bekon: [-0.03 -3.18  0.83  4.14  0.76 -2.56 -0.89]
vude: [ 1.31  2.10 -0.84  9.46  0.80  1.28 -0.38]
zovar: [ 0.63 -2.00 -1.33 -1.33  0.11  1.43  2.13]
Dar: [-0.86  0.20  0.23 -1.65 -0.35  3.40 -1.16]
bimik: [-0.97  1.20  1.01  3.40  0.53 -3.75  0.76]
betab: [-0.06  2.38  0.00  6.43 -0.14 -0.79 -1.43]
figi: [-1.02 -0.89 -0.96  3.12  1.02  2.93 -0.20]
after: [-1.02] -> [-0.89]
after: [1.02] -> [2.93]
Table of tags by key:
[-1.43] -> j881
[-0.06] -> j756
[-0.14] -> j407
[0.80] -> j631
key betab 5:  -> j407

vita: [ 2.87 -2.01 -2.64 -4.99]
tupul: [-7.07  2.13  3.31  1.01]
Ruzu: [-0.23  1.69 -4.58  1.01]
tula: [ 2.87  2.81 -2.64  3.30]
Relu: [-1.82 -4.52  3.54 -0.63]
after: [3.31] -> [1.01]
key -> tag
[2.81] -> j310
[-4.52] -> j97
[3.30] -> j236
[-2.02] -> j19
[2.13] -> j812
[-2.01] -> j785
[2.80] -> j834
[2.12] -> j288
key tula 2:  -> j310

tepuf: [ 4.61 -2.32 -6.94  1.48  6.43  7.80 -3.52 -5.00 -7.96 -3.45  6.08 -4.37
  3.49 -8.25  7.74 -5.39  6.74  8.54  2.65 -4.81  4.66  5.05 -5.18  0.66
  5.33 -8.06 -8.53 -7.83  1.80 -2.70 -7.01 -7.89  7.79  7.93 -0.15  1.07
  6.06 -1.50  4.11 -3.56  4.39  1.03 -1.43  4.38  0.01 -2.82]
gaku: [-4.84 -7.43 -0.92 -0.49  1.92  0.30 -0.82 -2.07 -6.28  2.98  4.94  8.17
  1.78  5.43  7.15  5.14 -3.12  0.43 -5.44  6.37  8.22 -8.38 -2.23 -6.41
  3.97  2.70  5.16  5.28 -1.67 -7.85 -7.50 -8.29  7.78 -5.66 -2.61  1.98
  5.71  1.13 -4.01  6.25  5.32  3.90  7.23  8.62  7.33 -3.12]
rini: [ 1.99 -0.74  4.39 -5.05  7.30 -2.24  6.09 -8.60  0.28  4.53  4.19 -5.13
  6.27  1.88  0.02  3.28 -2.95  5.80  8.33  7.44  3.61  5.60 -7.73  7.39
  6.61  2.73  0.56  5.24 -1.93 -2.34 -1.82  3.35 -5.85 -6.07 -3.50  8.15
 -1.35  1.45 -7.63 -2.60 -8.22 -1.65 -5.60  6.62 -4.17 -6.59]
venub: [ 2.37  4.55 -5.68 -0.94  1.95 -1.82 -6.79 -4.06 -0.70  1.91 -6.36 -2.60
  8.40  0.16 -1.41  7.25  0.87 -4.38  0.30 -3.53  5.70  4.61  3.34  5.28
 -6.68 -3.23  3.40 -0.87  4.58  1.50 -8.24  2.47 -0.17  7.60  0.92 -1.61
 -1.22 -0.52  2.63  5.35  7.50 -1.41 -7.80  0.69  0.84  1.32]
zunok: [-8.04  2.61  1.73 -2.19  3.96  4.78 -6.07 -5.15 -8.46 -6.23 -3.97 -6.51
 -6.73  8.05 -0.69 -4.68 -4.67  2.36  4.66 -3.49  6.22 -3.35 -2.52 -5.51
 -7.10  0.96  8.40  1.15 -2.46  6.22 -7.00 -4.19 -3.54  7.87  5.48 -0.68
  7.27  2.72 -5.75  3.24 -5.58  6.24 -1.01  5.15  6.37  7.06]
tem: [-6.85  1.93  5.26 -7.93 -3.88  2.50 -3.00 -2.82  0.59  6.31  3.35 -0.22
 -6.36  6.45 -6.27  3.21 -0.64 -7.80  0.15  3.18 -4.65 -2.08  3.05  5.48
 -0.81 -2.86 -5.08  5.85  2.58  1.79 -7.30 -1.07 -6.73  1.57 -6.16 -3.89
 -0.17 -4.60  6.17 -2.42  6.11  2.59 -5.49  4.75 -6.49  4.83]
dazin: [ 7.04 -4.86 -1.74 -3.60  5.51 -2.46  8.52  0.00 -3.91 -5.22  1.97 -6.03
  0.44 -0.61  2.45  8.18 -4.30 -7.37  2.03  7.17 -3.71  1.37  1.42 -3.89
 -4.53 -1.73  0.41 -5.22 -5.61 -4.86 -7.54  6.47 -1.57  0.40 -8.30  4.88
  5.29  6.08  1.40 -3.03 -5.27  7.14 -1.80  5.00 -0.11 -1.11]
sos: [-3.60  0.40  5.00 -4.30  7.14 -0.61  4.88  1.42 -5.27  5.29 -8.30  2.45
  8.52 -5.21  2.03 -0.11  8.18  1.40  6.47 -3.71  1.37 -6.03  0.00 -1.80
 -7.54 -7.37 -4.53 -1.11  7.04  5.51  0.44 -3.91 -3.03 -1.74 -1.73 -1.57
 -4.86 -3.89 -4.86  6.08 -2.46 -5.22  0.41 -5.61  7.17  1.97]
after: [8.54] -> [2.65]
order: [-8.46 -8.04 -7.10 -7.00 -6.73 -6.51 -6.23 -6.07 -5.75 -5.58 -5.51 -5.15
 -4.68 -4.67 -4.19 -3.97 -3.54 -3.49 -3.35 -2.52 -2.46 -2.19 -1.01 -0.69
 -0.68  0.96  1.15  1.73  2.36  2.61  2.72  3.24  3.96  4.66  4.78  5.15
  5.48  6.22  6.22  6.24  6.37  7.06  7.27  7.87  8.05  8.40] -> zunok
order: [-3.03  2.03  5.00 -1.80 -8.30 -1.73  5.29 -1.57 -4.53  4.88  8.18 -3.71
 -0.61 -5.27 -3.91 -3.89 -4.86 -2.46 -5.21  1.42  7.14 -1.11  6.47 -4.86
  1.97  7.04 -5.22 -7.37  5.51 -1.74  8.52 -5.61  0.00 -3.60 -6.03 -0.11
  2.45  0.44  0.40  0.41  6.08  1.37 -4.30  7.17  1.40 -7.54] -> sos
miss zunok: [-3.97 -4.68  3.24 -6.51 -2.46 -4.19  7.06 -8.46 -3.49  4.78 -7.10 -3.54
 -3.35  8.40  0.96 -6.23  2.72 -1.01 -6.73 -6.07 -2.19 -7.00  5.15  6.22
  8.05  2.36  6.37  6.24 -0.68 -8.04  3.96 -5.51  7.27  2.61 -0.69  1.15
  7.87 -2.52  5.48  6.22 -5.75 -5.15  4.66  1.73 -5.58] -> [-4.67]

medel: [-3.15  0.59  4.22 -0.12 -3.16  2.27 -0.59  4.23 -5.54]
dev: [-3.15  0.59  4.59 -0.12  0.48 -5.44 -1.78  0.95 -4.15]
fof: [ 0.60  0.59  4.59 -0.12  0.48  2.27 -0.59  4.23 -5.54]
after: [-3.16] -> [2.27]
after: [0.95] -> [-4.15]
order: [-5.54  4.23 -0.59  2.27  0.48 -0.12  4.59  0.59  0.60] -> fof
miss medel: [ 4.22  4.23 -0.12 -3.16 -0.59  0.59  2.27 -5.54] -> [-3.15]

dafe: [ 1.58  2.12 -1.17  1.59  0.96 -1.94 -0.97  0.77]
mivi: [-0.28  2.53 -1.01  0.57 -0.94 -2.34 -0.66  0.50]
bek: [ 4.12  1.44 -0.85 -2.78  1.60  4.46  1.59 -0.19]
Kife: [ 4.38 -3.98 -2.64 -0.43  4.71  2.45 -2.59 -0.62]
Fam: [-2.78  1.60 -0.84 -0.19  1.44  4.12  1.59  4.46]
faso: [ 2.46  1.60  1.61 -0.19 -1.05  4.12  1.59  4.46]
miss faso: [ 2.46  1.59  4.12  4.46 -0.19 -1.05  1.61] -> [1.60]
after: [2.45] -> [-2.59]
key -> tag
[1.59] -> j610
[-2.78] -> j880
[-0.94] -> j968
[0.57] -> j974
key mivi 4:  -> j974
order: [-0.28 -0.94 -2.34  2.53 -1.01  0.57 -0.66  0.50] -> mivi
miss dafe: [ 2.12 -1.94 -1.17  1.59 -0.97  0.77  0.96] -> [1.58]
[-2.78  1.60 -0.84 -0.19  1.44  4.12  1.59  4.46] -> Fam
order: [ 1.44  4.12 -0.84  1.60 -2.78  4.46  1.59 -0.19] -> Fam

momov: [-1.88 -0.21 -8.13 -3.77 -6.28  1.39  2.87 -1.79  7.16 -1.38]
fuzi: [ 6.04 -3.22 -0.35  0.20  0.78  4.25 -1.71 -2.57 -0.10  5.28]
bef: [ 1.31 -1.71 -0.55 -0.81 -4.36  0.02 -1.12 -2.22  3.63  2.32]
kota: [-1.88 -0.21 -8.13 -3.77 -6.28  1.39 -1.15 -0.81  2.11  0.73]
key -> tag
[-2.57] -> j485
[-3.22] -> j447
[-2.22] -> j237
[0.78] -> j595
[-1.78] -> j64
[-2.56] -> j135
[-1.79] -> j424
key fuzi 8:  -> j485
[ 6.04 -3.22 -0.35  0.20  0.78  4.25 -1.71 -2.57 -0.10  5.28] -> fuzi
after: [-0.10] -> [5.28]

mok: [ 8.40  7.47  1.19 -5.99  8.39 -7.26  0.16]
pak: [-4.26 -2.67 -4.27  8.74  7.19  6.26  8.05]
zutes: [-9.25 -8.84  9.39 -7.73 -0.04  9.08  7.80]
luvu: [ 1.19  7.46  8.40  0.16 -5.99  8.39 -7.26]
kosa: [ 2.73 -2.11  4.11 -8.75  3.98 -6.48  3.09]
miss luvu: [ 7.46 -5.99  0.16 -7.26  8.39  1.19] -> [8.40]
after: [-4.27] -> [8.74]
miss kosa: [-2.11 -8.75  3.09  4.11  2.73  3.98] -> [-6.48]
tags:
[7.47] -> j720
[7.46] -> j437
[-4.26] -> j894
[-4.27] -> j124
[-2.11] -> j713
[-2.67] -> j301
[-2.68] -> j513
key pak 2:  -> j301
miss pak: [ 7.19 -4.27  8.05  8.74  6.26 -2.67] -> [-4.26]
[-4.26 -2.67 -4.27  8.74  7.19  6.26  8.05] -> pak
order: [-7.26 -5.99  0.16  1.19  7.46  8.39  8.40] -> luvu

tegul: [-3.50  2.37  3.96 -0.46 -5.99  2.14  1.28 -2.62  0.72  0.09  3.30  0.44
  1.42  3.15 -5.51  0.38 -5.48  2.12 -3.27  2.60  2.53  1.09 -2.66  0.18
 -5.72  3.54 -3.73 -3.90 -2.33  3.98 -2.56 -4.63  2.02]
Nifop: [-2.84 -2.22 -1.79 -0.15 -2.18  1.41 -3.15  3.88 -2.11 -2.50 -4.61 -0.54
  4.10 -3.80  1.97 -0.07  4.06 -6.50  2.30  3.76  2.39 -3.35  4.95  0.47
  0.81 -3.40  1.82 -0.86 -1.68  2.14  0.62  0.92  3.79]
lus: [ 2.77  1.73 -1.13 -3.39  0.45  4.36 -2.40  1.16  0.84 -2.62  2.82 -2.01
 -1.18 -0.18  1.39 -4.12  1.28 -1.79  1.22  0.50 -3.22  3.24 -0.76  1.49
 -0.54 -3.09 -4.83 -4.60  2.05  2.97  0.91  1.66 -2.65]
zipak: [-0.66  1.87  3.78  2.92 -6.23  2.93  2.08  2.31  4.11 -4.15  4.74  1.57
  3.70  3.24 -5.70 -4.27 -4.03 -0.32 -1.76  2.62 -0.18  1.27  2.52  2.93
 -7.15  4.24 -2.48 -2.66 -1.27  6.18  1.01 -3.15  2.48]
magos: [-1.30  4.12  2.36 -3.50 -2.91  3.03 -2.13 -3.32  3.24  1.20  5.25 -2.66
 -4.72  2.53 -1.78  2.61 -3.35  2.41 -3.74  4.38  3.15  3.34 -4.64  2.42
 -1.26  2.24 -5.56 -4.56 -1.62  3.31 -2.60 -2.37 -0.87]
fadu: [ 1.20  5.25 -2.91 -2.13 -4.64  3.34 -3.32 -5.56 -4.72 -1.30  4.38  3.15
 -1.62  3.03  2.41 -3.74  2.36  2.42 -2.60 -2.37  2.24 -3.50 -4.56 -0.87
  2.53 -2.66 -1.78 -3.35  3.24 -1.26  4.12  3.31  2.60]
fuvo: [ 3.48 -1.97 -2.54 -4.37 -0.29 -2.97 -4.04  2.98  3.79 -3.21 -1.08 -4.18
 -3.32 -1.87  0.87 -2.82  1.58 -2.87  2.10 -2.31 -2.21 -4.04  3.01  4.03
  0.96 -0.63 -2.84 -2.78  4.12  3.11  3.39  2.02 -3.53]
lamik: [ 4.20  0.40 -3.46 -3.07  3.94  1.47 -3.11  2.42  1.66 -3.00  0.35 -1.95
 -1.38 -1.52  4.27 -3.98  4.08 -2.76  2.49 -1.03 -4.05  1.09  1.39  2.10
  2.14 -3.76 -3.74 -2.99  2.65  1.47  2.07  3.47 -4.01]
nevog: [-0.23  2.71  0.56  0.41  1.00  6.34  0.92 -1.82 -3.95 -0.82  2.55  1.94
  2.62  2.28 -0.01 -3.91  0.66  0.87 -0.94  0.97 -1.93  6.31 -3.34 -4.15
 -1.15 -2.55 -3.75 -3.89 -3.15 -0.12 -3.21  0.63  0.25]
Verem: [ 2.30 -3.15 -0.86 -3.40  0.47 -4.61 -3.35  3.76  4.10 -2.18 -2.11 -3.79
 -2.22 -2.50  0.81 -0.07  1.82 -1.68  2.39 -1.79 -0.54 -6.50  3.88  4.95
  1.41  0.92 -0.15  0.62  3.79  1.97  4.06  2.14 -2.84]
Gobup: [-4.18 -0.07  4.15  2.73 -4.19 -1.38  2.96 -2.77  0.06  2.13  0.70  1.63
  1.51  1.17 -3.51  4.10 -3.65  3.11 -3.19  1.54  4.48 -2.06 -1.84 -1.16
 -2.84  4.36  2.81  2.20 -2.58  1.31 -1.83 -3.79  3.63]
order: [-5.56 -4.72 -4.64 -4.56 -3.74 -3.50 -3.35 -3.32 -2.91 -2.66 -2.60 -2.37
 -2.13 -1.78 -1.62 -1.30 -1.26 -0.87  1.20  2.24  2.36  2.41  2.42  2.53
  2.61  3.03  3.15  3.24  3.31  3.34  4.12  4.38  5.25] -> magos
miss lus: [-1.18  1.66 -4.60  4.36  0.84  1.39 -2.62 -2.65  1.16  1.22 -0.76  0.45
 -0.54 -3.22  0.91 -1.79  2.77  1.28 -0.18 -2.01 -4.83 -3.39 -1.13  1.49
  2.05  3.24 -4.12  2.82  0.50  1.73  2.97 -2.40] -> [-3.09]
Table of tags by key:
[3.24] -> j239
[-0.18] -> j318
[3.25] -> j578
[-0.17] -> j355
[2.53] -> j888
[3.03] -> j225
[1.17] -> j159
key zipak 14:  -> j239
after: [4.27] -> [-3.98]
after: [0.44] -> [1.42]
order: [ 4.95 -2.22  4.10 -2.18  3.76 -3.35 -3.40  1.82 -0.86  0.81  2.39  2.30
  3.88  1.41  0.62  3.79 -0.07 -4.61 -3.79 -2.50  0.47 -1.79  2.14 -0.54
  4.06 -2.11 -0.15 -6.50 -1.68 -2.84  0.92 -3.15  1.97] -> Verem
order: [-0.87 -2.37 -2.60  3.31 -1.62 -4.56 -5.56  2.24 -1.26  2.42 -4.64  3.34
  3.15  4.38 -3.74  2.41 -3.35  2.61 -1.78  2.53 -4.72 -2.66  5.25  1.20
  3.24 -3.32 -2.13  3.03 -2.91 -3.50  2.36  4.12 -1.30] -> magos

rugo: [ 2.84  4.11 -0.26  3.89  2.59 -5.10]
tabon: [ 2.84  4.10 -5.10  3.89  2.59 -5.11]
rivuf: [ 2.84  4.10 -5.10  3.89  2.59 -0.26]
koz: [ 0.37 -8.92 -1.31  2.17 -2.51 -5.52]
ful: [-1.31 -2.51 -8.92 -5.52  2.18  0.37]
order: [-0.26  2.84  4.10 -5.10  3.89  2.59] -> rivuf
[ 2.84  4.10 -5.10  3.89  2.59 -5.11] -> tabon
miss tabon: [ 4.10  3.89 -5.11  2.84  2.59] -> [-5.10]
order: [-0.26  2.59  3.89 -5.10  4.10  2.84] -> rivuf
[ 0.37 -8.92 -1.31  2.17 -2.51 -5.52] -> koz
order: [-8.92 -5.52 -2.51 -1.31  0.37  2.17] -> koz

